Below is a small trained network, with its code and all its weights. Each question gives an input and a class and asks what happens when units are switched off, that is, made to give their printed mean instead of their output.

import numpy as np


def w(rows, s, z=0):
    codes = np.array(rows[::2]) - 128.0
    scale = np.full(codes.shape[1], s)
    scale[-1] = z or s
    return codes * scale


def norm(h):
    return h / np.sqrt((h * h).mean(-1, keepdims=True) + 1e-5)


def f(y):
    return np.maximum(y, 0)


def log_softmax(a):
    a = a - a.max(-1, keepdims=True)
    return a - np.log(np.exp(a).sum(-1, keepdims=True))


def net(x, mask):
    res = np.array(x, float).reshape(1, 7) / 4 @ E
    u = 0
    for l in range(2):
        y = f(norm(res) @ A[l][:, :-1].T + A[l][:, -1])
        res = res + np.where(mask[u : u + 7], y, B[l][:, -1]) @ B[l][:, :-1]
        u += 7
    return log_softmax(norm(res)[-1] @ U[:, :-1].T + U[:, -1])


A, B = {}, {}
E = w([
[111,99,42,117,152,154,235,179,137,84],'x0',
[112,187,137,144,139,105,97,185,187,177],'x1',
[113,77,80,165,96,54,184,96,223,155],'x2',
[34,128,156,112,132,192,190,133,130,157],'x3',
[173,185,105,106,81,128,127,55,109,216],'x4',
[99,121,11,129,150,100,100,165,138,148],'x5',
[233,98,145,25,201,109,66,115,117,191],'x6',
],0.011)
A[0] = w([
[186,71,113,124,167,27,124,178,173,151,2],'0.n0',
[212,88,148,165,120,65,117,89,226,90,40],'0.n1',
[114,184,139,182,86,108,125,104,254,202,78],'0.n2',
[154,126,146,243,25,29,66,101,178,75,77],'0.n3',
[86,180,199,142,32,237,169,34,75,168,103],'0.n4',
[83,101,155,172,109,137,186,181,142,83,33],'0.n5',
[126,199,123,200,131,60,97,104,208,142,108],'0.n6',
],0.0088,0.0056)
B[0] = w([
[133,159,121,130,141,135,118,57,64,198,184],'0.n0',
[144,73,132,133,123,191,108,70,77,169,190],'0.n1',
[103,115,199,110,76,131,181,155,155,61,243],'0.n2',
[183,161,148,165,185,199,127,60,11,224,254],'0.n3',
[226,90,87,187,178,211,59,55,64,196,241],'0.n4',
[134,115,189,110,81,66,158,159,153,114,181],'0.n5',
[126,228,130,121,93,126,188,112,79,151,236],'0.n6',
],0.012,0.0068)
A[1] = w([
[67,83,189,148,159,189,84,168,77,51,158],'1.n0',
[74,196,71,164,145,144,62,118,78,139,116],'1.n1',
[176,115,138,18,200,166,159,123,138,130,2],'1.n2',
[209,54,66,81,186,141,120,148,142,142,89],'1.n3',
[124,115,167,93,195,114,140,148,160,63,6],'1.n4',
[174,157,183,94,105,69,43,166,163,197,148],'1.n5',
[124,114,204,113,105,103,58,138,144,8,58],'1.n6',
],0.011,0.0053)
B[1] = w([
[62,254,209,23,41,116,251,152,2,113,220],'1.n0',
[195,15,60,25,161,166,194,184,149,177,255],'1.n1',
[206,152,142,167,119,245,155,27,34,161,192],'1.n2',
[253,158,98,204,141,198,114,93,80,204,226],'1.n3',
[108,170,187,87,150,64,74,161,101,218,145],'1.n4',
[170,144,163,62,115,53,126,174,206,119,229],'1.n5',
[86,242,240,26,68,149,237,142,104,103,154],'1.n6',
],0.0097,0.0069)
U = w([
[220,148,138,174,158,182,86,9,54,197,233],'0',
[104,82,13,153,156,74,167,159,216,75,2],'1',
[40,207,220,82,57,66,217,145,140,78,199],'2',
],0.013,0.006)

Each question gives the input, the list of numbers given to net, and the class t.
The units are the neurons (one row each of A and B). Each row of codes is followed by its name. A weight is (code - 128) times the scale printed after its matrix; where a second scale follows, it is the last column's (A, B and U).
mask holds one flag per neuron, layer by layer. A switched-off neuron (its flag False) gives its mean, the last column of its row in B, instead of its output. The means were averaged over made-up inputs and are rounded, as every weight is.
A unit's drop is (log p(t) with every unit on - log p(t) with that unit switched off) / (log p(t) with every unit on - log p(t) with every unit switched off).
The circuit of an input: a set's keep is (log p(t) with only the set's units on - log p(t) with every unit switched off) / (log p(t) with every unit on - log p(t) with every unit switched off). Starting from the 12 units with the biggest drops (on a tie, the unit counted first), units are removed one at a time, each time the one whose removal leaves the highest keep (on an exact tie, the one counted first), for as long as the keep stays at least 0.8.
units of the circuit, in order: the units of the circuit, biggest drop first
unit that matters most: the unit with the biggest drop
k most important neurons: the k neurons with the biggest drops, biggest first
k most important neurons of layer l: the k neurons of layer l with the biggest drops, biggest first
drop when u is switched off: that unit's drop, to one decimal
input [-2,-2,6,4,-1,3,0], class 2: unit that matters most	0.n4
input [8,3,-1,2,1,1,-4], class 2: 2 most important neurons	0.n4; 1.n1
input [1,7,-1,-6,6,-2,5], class 2: units of the circuit, in order	0.n4; 1.n5
input [5,-5,5,5,-2,7,-5], class 1: 2 most important neurons	0.n2; 1.n0
input [5,-1,2,1,4,1,-6], class 1: units of the circuit, in order	1.n0; 0.n3; 1.n2
input [-1,6,1,0,-2,-4,0], class 2: 2 most important neurons	0.n2; 0.n4
input [4,6,-2,2,5,1,-7], class 2: 2 most important neurons of layer 0	0.n3; 0.n2
input [-3,4,-7,8,-5,-1,8], class 2: 3 most important neurons	0.n4; 1.n0; 0.n3
input [6,-8,3,-4,-5,5,-4], class 1: 2 most important neurons	0.n2; 1.n6
input [-4,7,0,2,-2,-1,2], class 2: drop when 0.n5 is switched off	0.0
input [8,4,5,-1,3,2,-5], class 2: drop when 0.n4 is switched off	0.1
input [5,4,-4,-7,-2,-5,-2], class 2: drop when 0.n4 is switched off	0.3
